Below are the code and all the weights of a small trained network. Each question names an input and a target symbol and asks about switching units off, where a switched-off unit gives its printed mean instead of its output.

import numpy as np


def w(rows, s, z=0):
    codes = np.array(rows[::2]) - 128.0
    scale = np.full(codes.shape[1], s)
    scale[-1] = z or s
    return codes * scale


def norm(h):
    return h / np.sqrt((h * h).mean(-1, keepdims=True) + 1e-5)


def softmax(a):
    e = np.exp(a - a.max(-1, keepdims=True))
    return e / e.sum(-1, keepdims=True)


def log_softmax(a):
    a = a - a.max(-1, keepdims=True)
    return a - np.log(np.exp(a).sum(-1, keepdims=True))


def net(x, mask):
    ids = ['αβγδζηθλξστφψω'.index(c) for c in x.split()]
    T = len(ids)
    res = E[ids] + P[:T]
    u = 0
    for l in range(2):
        r = norm(res)
        for j in range(3):
            rows = slice(4 * j, 4 * j + 4)
            q, k, v = (r @ M[l][rows].T for M in (Q, K, V))
            z = softmax(np.where(np.tri(T) > 0, q @ k.T / 4**0.5, -1e9)) @ v
            o = O[l][rows]
            res = res + np.where(mask[u + j], z, o[:, -1]) @ o[:, :-1]
        u += 3
    return log_softmax(norm(res)[-1] @ U[:, :-1].T + U[:, -1])


Q, K, V, O = {}, {}, {}, {}
E = w([
[101,164,121],'α',
[156,106,145],'β',
[122,121,114],'γ',
[111,133,137],'δ',
[132,150,141],'ζ',
[143,138,114],'η',
[82,3,140],'θ',
[105,101,101],'λ',
[145,136,88],'ξ',
[107,106,104],'σ',
[126,108,177],'τ',
[142,139,121],'φ',
[105,101,102],'ψ',
[150,142,99],'ω',
],0.032)
P = w([
[182,157,198],'0',
[119,57,143],'1',
[113,50,139],'2',
[124,61,133],'3',
[147,72,121],'4',
[163,84,126],'5',
[192,100,124],'6',
[216,117,133],'7',
[238,141,133],'8',
[253,146,124],'9',
],0.0047)
Q[0] = w([
[255,64,113],'L0H1',
[111,9,143],'L0H1',
[167,65,109],'L0H1',
[192,119,67],'L0H1',
[26,165,55],'L0H2',
[97,134,91],'L0H2',
[130,57,166],'L0H2',
[178,47,189],'L0H2',
[114,195,119],'L0H3',
[85,168,46],'L0H3',
[200,141,157],'L0H3',
[223,25,127],'L0H3',
],0.0079)
K[0] = w([
[210,233,96],'L0H1',
[128,192,67],'L0H1',
[122,159,104],'L0H1',
[117,190,103],'L0H1',
[125,237,120],'L0H2',
[165,97,163],'L0H2',
[75,88,208],'L0H2',
[204,88,142],'L0H2',
[72,232,122],'L0H3',
[157,229,218],'L0H3',
[1,145,168],'L0H3',
[158,114,90],'L0H3',
],0.0079)
V[0] = w([
[112,137,189],'L0H1',
[198,110,170],'L0H1',
[204,67,108],'L0H1',
[2,10,162],'L0H1',
[132,80,237],'L0H2',
[182,51,211],'L0H2',
[190,58,115],'L0H2',
[129,165,103],'L0H2',
[39,146,49],'L0H3',
[115,40,116],'L0H3',
[151,215,116],'L0H3',
[150,127,100],'L0H3',
],0.0099)
O[0] = w([
[97,82,149,34],'L0H1',
[153,102,123,111],'L0H1',
[140,123,155,234],'L0H1',
[210,214,206,149],'L0H1',
[192,101,143,80],'L0H2',
[206,108,168,142],'L0H2',
[205,106,89,231],'L0H2',
[91,192,177,105],'L0H2',
[54,205,1,186],'L0H3',
[225,222,97,253],'L0H3',
[69,137,197,33],'L0H3',
[127,94,117,164],'L0H3',
],0.0063,0.0045)
Q[1] = w([
[141,182,152],'L1H1',
[21,187,61],'L1H1',
[200,137,109],'L1H1',
[173,137,78],'L1H1',
[84,219,197],'L1H2',
[111,144,175],'L1H2',
[53,17,50],'L1H2',
[154,98,68],'L1H2',
[149,46,83],'L1H3',
[162,85,33],'L1H3',
[7,120,240],'L1H3',
[197,132,127],'L1H3',
],0.011)
K[1] = w([
[116,144,142],'L1H1',
[35,110,82],'L1H1',
[182,164,58],'L1H1',
[193,68,12],'L1H1',
[177,217,192],'L1H2',
[135,132,246],'L1H2',
[95,49,88],'L1H2',
[173,80,67],'L1H2',
[102,93,91],'L1H3',
[171,117,75],'L1H3',
[147,146,179],'L1H3',
[164,115,143],'L1H3',
],0.012)
V[1] = w([
[134,125,44],'L1H1',
[115,50,139],'L1H1',
[184,152,67],'L1H1',
[103,177,111],'L1H1',
[72,75,102],'L1H2',
[141,117,247],'L1H2',
[75,164,2],'L1H2',
[79,142,162],'L1H2',
[176,147,123],'L1H3',
[119,144,108],'L1H3',
[120,116,86],'L1H3',
[212,147,94],'L1H3',
],0.0096)
O[1] = w([
[227,125,82,221],'L1H1',
[108,253,45,115],'L1H1',
[83,129,138,223],'L1H1',
[162,50,46,128],'L1H1',
[156,209,181,145],'L1H2',
[156,132,11,1],'L1H2',
[159,126,183,243],'L1H2',
[210,6,147,69],'L1H2',
[7,115,141,153],'L1H3',
[145,129,135,145],'L1H3',
[128,131,110,174],'L1H3',
[54,103,103,203],'L1H3',
],0.0046,0.0072)
U = w([
[3,189,149,190],'α',
[237,54,170,114],'β',
[137,160,118,68],'γ',
[118,128,172,192],'δ',
[102,81,161,119],'ζ',
[92,95,139,92],'η',
[149,52,143,36],'θ',
[163,197,58,211],'λ',
[72,134,98,12],'ξ',
[134,171,107,3],'σ',
[200,104,202,55],'τ',
[102,39,160,117],'φ',
[155,191,74,155],'ψ',
[47,88,93,85],'ω',
],0.014,0.0051)

Each question gives the input, a string of symbols that net reads in full, and the target symbol t.
The units are the heads (4 rows each of Q, K, V and O). Each row of codes is followed by its name. A weight is (code - 128) times the scale printed after its matrix; where a second scale follows, it is the last column's (O and U).
mask holds one flag per head, layer by layer. A switched-off head (its flag False) gives its mean, the last column of its rows in O, instead of its output. The means were averaged over made-up inputs and are rounded, as every weight is.
A unit's drop is (log p(t) with every unit on - log p(t) with that unit switched off) / (log p(t) with every unit on - log p(t) with every unit switched off).
The circuit of an input: a set's keep is (log p(t) with only the set's units on - log p(t) with every unit switched off) / (log p(t) with every unit on - log p(t) with every unit switched off). Starting from all 6 units, units are removed one at a time, each time the one whose removal leaves the highest keep (on an exact tie, the one counted first), for as long as the keep stays at least 0.8.
circuit, biggest first: the units of the circuit, biggest drop first
most important unit: the unit with the biggest drop
which heads matter: for each layer, one digit per head in row order, 1 if its drop is at least 0.15 and else 0, layers parted by /
drop when u is switched off: that unit's drop, to one decimal
input ω λ ψ, target λ: most important unit	L1H1
input γ ω λ λ ω λ β ψ, target β: circuit, biggest first	(L1H2; L0H3)
input ψ ψ λ ψ, target λ: which heads matter	001 / 000
input λ λ η δ, target λ: which heads matter	101 / 010
input δ δ φ λ λ ξ α λ, target α: circuit, biggest first	(L0H2; L1H2)
input ψ λ λ ψ λ α ω δ ω γ, target ω: which heads matter	100 / 000
input ψ α α λ, target α: which heads matter	010 / 000
input λ β λ, target β: circuit, biggest first	(L0H2; L0H1)
input λ λ ψ φ σ, target φ: which heads matter	101 / 111
input λ τ β ψ, target β: which heads matter	011 / 000
input λ λ β σ, target β: which heads matter	001 / 100
input φ ψ β λ λ φ λ α, target α: which heads matter	011 / 000
input ω σ ψ β δ ω β σ, target β: which heads matter	001 / 010
input η ψ η ω α σ, target α: circuit, biggest first	(L0H2)
input ψ φ τ ζ λ β λ, target β: drop when L0H2 is switched off	0.2
input β λ η λ λ ω λ β, target λ: drop when L0H2 is switched off	-0.2
input λ λ ψ γ α β φ ψ, target φ: drop when L0H1 is switched off	0.3
